Below are the code and all the weights of a small trained network. Each question names an input and a class and asks about switching units off, where a switched-off unit gives its printed mean instead of its output.

import numpy as np


def w(rows, s, z=0):
    codes = np.array(rows[::2]) - 128.0
    scale = np.full(codes.shape[1], s)
    scale[-1] = z or s
    return codes * scale


def norm(h):
    return h / np.sqrt((h * h).mean(-1, keepdims=True) + 1e-5)


def f(y):
    return y / 2 * (1 + np.tanh(0.7978845608 * (y + 0.044715 * y**3)))


def log_softmax(a):
    a = a - a.max(-1, keepdims=True)
    return a - np.log(np.exp(a).sum(-1, keepdims=True))


def net(x, mask):
    res = np.array(x, float).reshape(1, 3) / 4 @ E
    u = 0
    for l in range(3):
        y = f(norm(res) @ A[l][:, :-1].T + A[l][:, -1])
        res = res + np.where(mask[u : u + 10], y, B[l][:, -1]) @ B[l][:, :-1]
        u += 10
    return log_softmax(norm(res)[-1] @ U[:, :-1].T + U[:, -1])


A, B = {}, {}
E = w([
[240,231,72,85,232],'x0',
[23,253,233,157,199],'x1',
[9,109,34,81,197],'x2',
],0.005)
A[0] = w([
[141,120,179,177,226,174],'L0N0',
[158,133,163,107,145,51],'L0N1',
[31,150,194,181,74,139],'L0N2',
[177,234,86,93,135,55],'L0N3',
[125,144,89,124,53,105],'L0N4',
[185,106,97,137,254,3],'L0N5',
[165,56,85,143,106,117],'L0N6',
[110,109,106,215,170,118],'L0N7',
[132,114,111,126,58,58],'L0N8',
[179,146,116,234,71,160],'L0N9',
],0.0081,0.0049)
B[0] = w([
[160,106,49,102,146,185],'L0N0',
[116,153,128,204,52,108],'L0N1',
[150,146,112,43,74,254],'L0N2',
[197,184,93,26,189,168],'L0N3',
[95,225,111,110,107,131],'L0N4',
[139,176,137,8,160,146],'L0N5',
[168,190,62,73,87,185],'L0N6',
[128,193,122,75,129,130],'L0N7',
[94,186,255,9,95,127],'L0N8',
[70,148,38,173,181,196],'L0N9',
],0.0059,0.0047)
A[1] = w([
[92,100,117,78,159,193],'L1N0',
[150,170,69,175,147,2],'L1N1',
[74,159,174,102,148,27],'L1N2',
[98,255,219,106,179,124],'L1N3',
[97,209,76,56,95,159],'L1N4',
[195,169,192,194,86,157],'L1N5',
[73,186,192,152,161,47],'L1N6',
[68,52,207,171,65,247],'L1N7',
[206,139,160,182,130,105],'L1N8',
[88,151,70,124,176,119],'L1N9',
],0.0096,0.0025)
B[1] = w([
[129,181,159,169,167,189],'L1N0',
[155,180,173,93,117,146],'L1N1',
[206,71,48,112,109,144],'L1N2',
[165,93,92,87,58,200],'L1N3',
[173,86,171,165,163,254],'L1N4',
[45,47,46,190,211,164],'L1N5',
[163,2,29,68,101,144],'L1N6',
[122,240,153,100,220,216],'L1N7',
[148,163,102,131,205,145],'L1N8',
[167,126,151,207,135,183],'L1N9',
],0.0086,0.0065)
A[2] = w([
[73,187,153,112,126,81],'L2N0',
[44,169,167,133,60,115],'L2N1',
[94,109,92,228,156,123],'L2N2',
[79,105,93,171,195,67],'L2N3',
[96,75,62,202,244,1],'L2N4',
[84,116,155,134,179,15],'L2N5',
[169,78,70,68,140,110],'L2N6',
[119,178,198,213,173,88],'L2N7',
[200,127,106,96,96,183],'L2N8',
[144,113,161,214,118,4],'L2N9',
],0.012,0.0045)
B[2] = w([
[214,119,80,96,144,164],'L2N0',
[230,194,99,69,128,156],'L2N1',
[88,138,129,165,189,194],'L2N2',
[151,96,45,244,82,189],'L2N3',
[156,191,64,200,116,252],'L2N4',
[137,158,30,90,60,137],'L2N5',
[76,141,111,105,60,244],'L2N6',
[78,72,198,145,121,213],'L2N7',
[68,85,166,147,119,253],'L2N8',
[120,121,185,101,148,128],'L2N9',
],0.011,0.0061)
U = w([
[226,232,104,19,193,176],'0',
[123,166,26,254,154,171],'1',
[63,23,100,68,29,141],'2',
[111,86,207,158,180,167],'3',
[89,205,134,131,123,7],'4',
],0.016,0.012)

Each question gives the input, the list of numbers given to net, and the class t.
The units are the neurons (one row each of A and B). Each row of codes is followed by its name. A weight is (code - 128) times the scale printed after its matrix; where a second scale follows, it is the last column's (A, B and U).
mask holds one flag per neuron, layer by layer. A switched-off neuron (its flag False) gives its mean, the last column of its row in B, instead of its output. The means were averaged over made-up inputs and are rounded, as every weight is.
A unit's drop is (log p(t) with every unit on - log p(t) with that unit switched off) / (log p(t) with every unit on - log p(t) with every unit switched off).
most important unit: the unit with the biggest drop
top k neurons: the k neurons with the biggest drops, biggest first
top k neurons in layer l: the k neurons of layer l with the biggest drops, biggest first
drop of u: that unit's drop, to one decimal
input [3,7,-4], class 2: top neuron in layer 1 -> (L1N3)
input [-3,-3,1], class 3: top 2 neurons -> (L1N4 L0N6)
input [4,5,3], class 2: top 4 neurons -> (L1N3 L0N9 L1N7 L2N8)
input [-4,-4,-2], class 0: top 2 neurons in layer 1 -> (L1N2 L1N6)
input [4,-7,5], class 2: top 3 neurons -> (L1N5 L1N7 L0N9)
input [-7,8,-1], class 2: top 2 neurons -> (L1N6 L1N2)
input [-6,-6,-1], class 0: top 3 neurons in layer 0 -> (L0N8 L0N0 L0N3)
input [-5,-4,-5], class 0: top 2 neurons -> (L1N4 L0N8)
input [2,-3,2], class 3: top 2 neurons in layer 1 -> (L1N5 L1N3)
input [4,2,-2], class 0: top 2 neurons -> (L0N3 L2N7)
input [-1,3,2], class 3: top 2 neurons in layer 0 -> (L0N2 L0N0)
input [-1,-3,2], class 3: top 3 neurons in layer 0 -> (L0N2 L0N4 L0N0)
input [-2,0,-3], class 3: top 2 neurons -> (L0N9 L1N4)
input [-6,3,-4], class 0: most important unit -> L0N2
input [7,-8,-7], class 2: top 2 neurons in layer 1 -> (L1N7 L1N0)
input [-4,7,5], class 2: top 3 neurons -> (L1N3 L0N9 L1N6)
input [3,-5,-2], class 2: top 2 neurons in layer 2 -> (L2N8 L2N4)
input [-7,6,4], class 0: drop of L1N7 -> 0.4
input [5,-8,3], class 2: drop of L2N8 -> 0.1
input [-3,-2,-1], class 3: drop of L0N6 -> 0.2
input [6,-4,3], class 0: most important unit -> L2N7
